Here is a tiny trained network, its code and every weight. The questions are about switching its units off for an input and a target symbol, where a switched-off unit gives its printed mean instead of its output.

import numpy as np


def w(rows, s, z=0):
    codes = np.array(rows[::2]) - 128.0
    scale = np.full(codes.shape[1], s)
    scale[-1] = z or s
    return codes * scale


def norm(h):
    return h / np.sqrt((h * h).mean(-1, keepdims=True) + 1e-5)


def f(y):
    return y / 2 * (1 + np.tanh(0.7978845608 * (y + 0.044715 * y**3)))


def softmax(a):
    e = np.exp(a - a.max(-1, keepdims=True))
    return e / e.sum(-1, keepdims=True)


def log_softmax(a):
    a = a - a.max(-1, keepdims=True)
    return a - np.log(np.exp(a).sum(-1, keepdims=True))


def net(x, mask):
    ids = ['αγδεζηθλμξπστφψω'.index(c) for c in x.split()]
    T = len(ids)
    res = E[ids] + P[:T]
    u = 0
    for l in range(2):
        q, k, v = (norm(res) @ M[l].T for M in (Q, K, V))
        z = softmax(np.where(np.tri(T) > 0, q @ k.T / 2**0.5, -1e9)) @ v
        res = res + np.where(mask[u], z, O[l][:, -1]) @ O[l][:, :-1]
        u += 1
        y = f(norm(res) @ A[l][:, :-1].T + A[l][:, -1])
        res = res + np.where(mask[u : u + 8], y, B[l][:, -1]) @ B[l][:, :-1]
        u += 8
    return log_softmax(norm(res)[-1] @ U[:, :-1].T + U[:, -1])


Q, K, V, O, A, B = {}, {}, {}, {}, {}, {}
E = w([
[154,70,117,164,173],'α',
[162,199,240,165,55],'γ',
[107,116,87,108,49],'δ',
[198,135,72,74,87],'ε',
[188,147,103,84,124],'ζ',
[238,180,88,93,80],'η',
[177,141,86,92,142],'θ',
[127,173,86,18,174],'λ',
[188,201,88,116,96],'μ',
[171,166,203,168,115],'ξ',
[149,200,106,172,23],'π',
[62,93,171,97,55],'σ',
[126,32,58,132,103],'τ',
[80,5,153,106,207],'φ',
[106,150,85,36,178],'ψ',
[240,89,89,95,82],'ω',
],0.014)
P = w([
[138,182,211,175,208],'0',
[133,134,117,46,97],'1',
[163,124,93,211,121],'2',
[254,65,218,113,74],'3',
[113,183,146,72,76],'4',
[132,83,84,212,148],'5',
[213,24,217,82,102],'6',
[96,168,147,51,91],'7',
[88,56,79,203,198],'8',
[182,49,183,29,91],'9',
[59,137,135,27,92],'10',
[110,33,38,153,198],'11',
[201,62,229,91,123],'12',
],0.009)
Q[0] = w([
[82,247,143,2,87],'L0H0',
[79,249,21,201,80],'L0H0',
],0.0072)
K[0] = w([
[156,244,180,149,226],'L0H0',
[100,239,127,179,109],'L0H0',
],0.011)
V[0] = w([
[240,2,188,34,117],'L0H0',
[31,99,199,126,206],'L0H0',
],0.0054)
O[0] = w([
[241,202,144,145,1,252],'L0H0',
[94,155,214,122,129,39],'L0H0',
],0.0091,0.0036)
A[0] = w([
[18,97,114,235,80,190],'L0N0',
[133,21,122,1,138,77],'L0N1',
[189,131,125,246,86,175],'L0N2',
[63,26,180,172,138,79],'L0N3',
[166,225,119,109,42,83],'L0N4',
[104,191,209,113,152,3],'L0N5',
[89,148,143,18,87,212],'L0N6',
[58,61,237,160,34,198],'L0N7',
],0.0067,0.0042)
B[0] = w([
[199,34,64,61,197,152],'L0N0',
[124,199,151,186,80,159],'L0N1',
[164,83,21,6,89,254],'L0N2',
[230,56,172,199,128,114],'L0N3',
[50,82,154,50,127,250],'L0N4',
[9,160,132,230,199,111],'L0N5',
[74,189,92,104,35,234],'L0N6',
[211,130,2,99,160,192],'L0N7',
],0.0064,0.0046)
Q[1] = w([
[166,187,45,254,238],'L1H0',
[193,59,190,121,185],'L1H0',
],0.007)
K[1] = w([
[146,108,180,17,42],'L1H0',
[132,78,3,106,55],'L1H0',
],0.0062)
V[1] = w([
[122,1,47,102,146],'L1H0',
[34,212,84,98,124],'L1H0',
],0.0093)
O[1] = w([
[133,158,94,68,192,251],'L1H0',
[172,247,100,192,123,106],'L1H0',
],0.011,0.0016)
A[1] = w([
[26,180,63,128,139,60],'L1N0',
[116,185,181,118,202,143],'L1N1',
[61,67,203,173,76,106],'L1N2',
[54,159,62,107,70,253],'L1N3',
[138,60,21,60,144,104],'L1N4',
[142,10,103,124,171,178],'L1N5',
[91,180,74,159,118,78],'L1N6',
[177,255,175,11,127,172],'L1N7',
],0.0079,0.0027)
B[1] = w([
[189,70,151,254,145,137],'L1N0',
[74,141,104,105,123,119],'L1N1',
[116,67,129,181,168,129],'L1N2',
[131,104,188,166,204,217],'L1N3',
[189,152,136,141,167,237],'L1N4',
[83,122,179,90,77,162],'L1N5',
[156,47,159,109,178,134],'L1N6',
[147,77,26,116,115,255],'L1N7',
],0.0092,0.0078)
U = w([
[57,84,190,35,109,83],'α',
[126,121,217,177,52,251],'γ',
[105,188,164,56,164,99],'δ',
[100,202,104,210,62,100],'ε',
[65,71,68,95,65,98],'ζ',
[179,62,178,105,157,75],'η',
[128,108,103,100,88,80],'θ',
[168,243,152,181,119,81],'λ',
[169,142,107,132,140,45],'μ',
[196,98,133,255,166,153],'ξ',
[70,156,95,66,118,119],'π',
[24,99,140,161,97,253],'σ',
[132,109,45,149,206,76],'τ',
[51,86,209,30,121,97],'φ',
[69,213,122,116,124,224],'ψ',
[116,160,97,100,160,77],'ω',
],0.0088,0.0041)

Each question gives the input, a string of symbols that net reads in full, and the target symbol t.
The units are the heads (2 rows each of Q, K, V and O) and the neurons (one row each of A and B). Each row of codes is followed by its name. A weight is (code - 128) times the scale printed after its matrix; where a second scale follows, it is the last column's (O, A, B and U).
mask holds one flag per unit, layer by layer, with each layer's heads first. A switched-off unit (its flag False) gives its mean, the last column of its rows in O or B, instead of its output. The means were averaged over made-up inputs and are rounded, as every weight is.
A unit's drop is (log p(t) with every unit on - log p(t) with that unit switched off) / (log p(t) with every unit on - log p(t) with every unit switched off).
The circuit of an input: a set's keep is (log p(t) with only the set's units on - log p(t) with every unit switched off) / (log p(t) with every unit on - log p(t) with every unit switched off). Starting from the 12 units with the biggest drops (on a tie, the unit counted first), units are removed one at a time, each time the one whose removal leaves the highest keep (on an exact tie, the one counted first), for as long as the keep stays at least 0.8.
circuit, biggest first: the units of the circuit, biggest drop first
unit that matters most: the unit with the biggest drop
k most important neurons: the k neurons with the biggest drops, biggest first
top k neurons in layer l: the k neurons of layer l with the biggest drops, biggest first
input π τ π ε ε φ θ ζ, target τ: unit that matters most => L0H0
input π π θ ξ θ, target τ: circuit, biggest first => L0H0, L1N0, L0N2
input π φ α δ ζ, target τ: circuit, biggest first => L0H0, L1N0, L0N2
input μ θ ζ ζ ψ ξ γ λ θ ψ ξ, target ξ: circuit, biggest first => L0H0, L1N0, L0N5
input γ ξ δ ω δ, target γ: circuit, biggest first => L1H0, L1N7
input π θ θ π ε η ω η ω π δ, target τ: circuit, biggest first => L0H0, L1H0, L1N0
input μ π π π τ ξ α η λ η ζ, target ξ: 4 most important neurons => L1N0, L1N3, L0N2, L1N6
input π δ ξ π θ ω π α θ σ π, target τ: top 2 neurons in layer 0 => L0N0, L0N2
input μ α θ ω ζ θ ψ γ, target ξ: top 2 neurons in layer 1 => L1N0, L1N3
input θ ψ ε θ θ α δ θ, target ζ: top 2 neurons in layer 0 => L0N2, L0N7
input θ ψ θ δ ψ σ θ θ, target ζ: top 2 neurons in layer 1 => L1N4, L1N7
input γ θ ψ θ π, target γ: 3 most important neurons => L1N7, L1N3, L0N5
input γ τ η ψ γ ξ δ μ, target γ: top 2 neurons in layer 0 => L0N5, L0N2
input ψ ξ η γ λ ψ, target ξ: unit that matters most => L1N6
input μ α ζ ξ δ, target ξ: 3 most important neurons => L1N3, L0N2, L1N0
input ψ σ γ γ μ φ ψ π μ, target ξ: top 2 neurons in layer 0 => L0N2, L0N7
input ψ α μ ε ξ θ α μ, target ε: 2 most important neurons => L0N2, L1N4
input γ φ μ ζ π, target γ: 3 most important neurons => L1N7, L0N5, L1N3
input μ τ π γ ψ θ π ζ η γ τ, target ξ: 2 most important neurons => L1N3, L0N2
input γ ω γ η τ μ ζ θ ψ φ η, target γ: 2 most important neurons => L0N5, L0N2
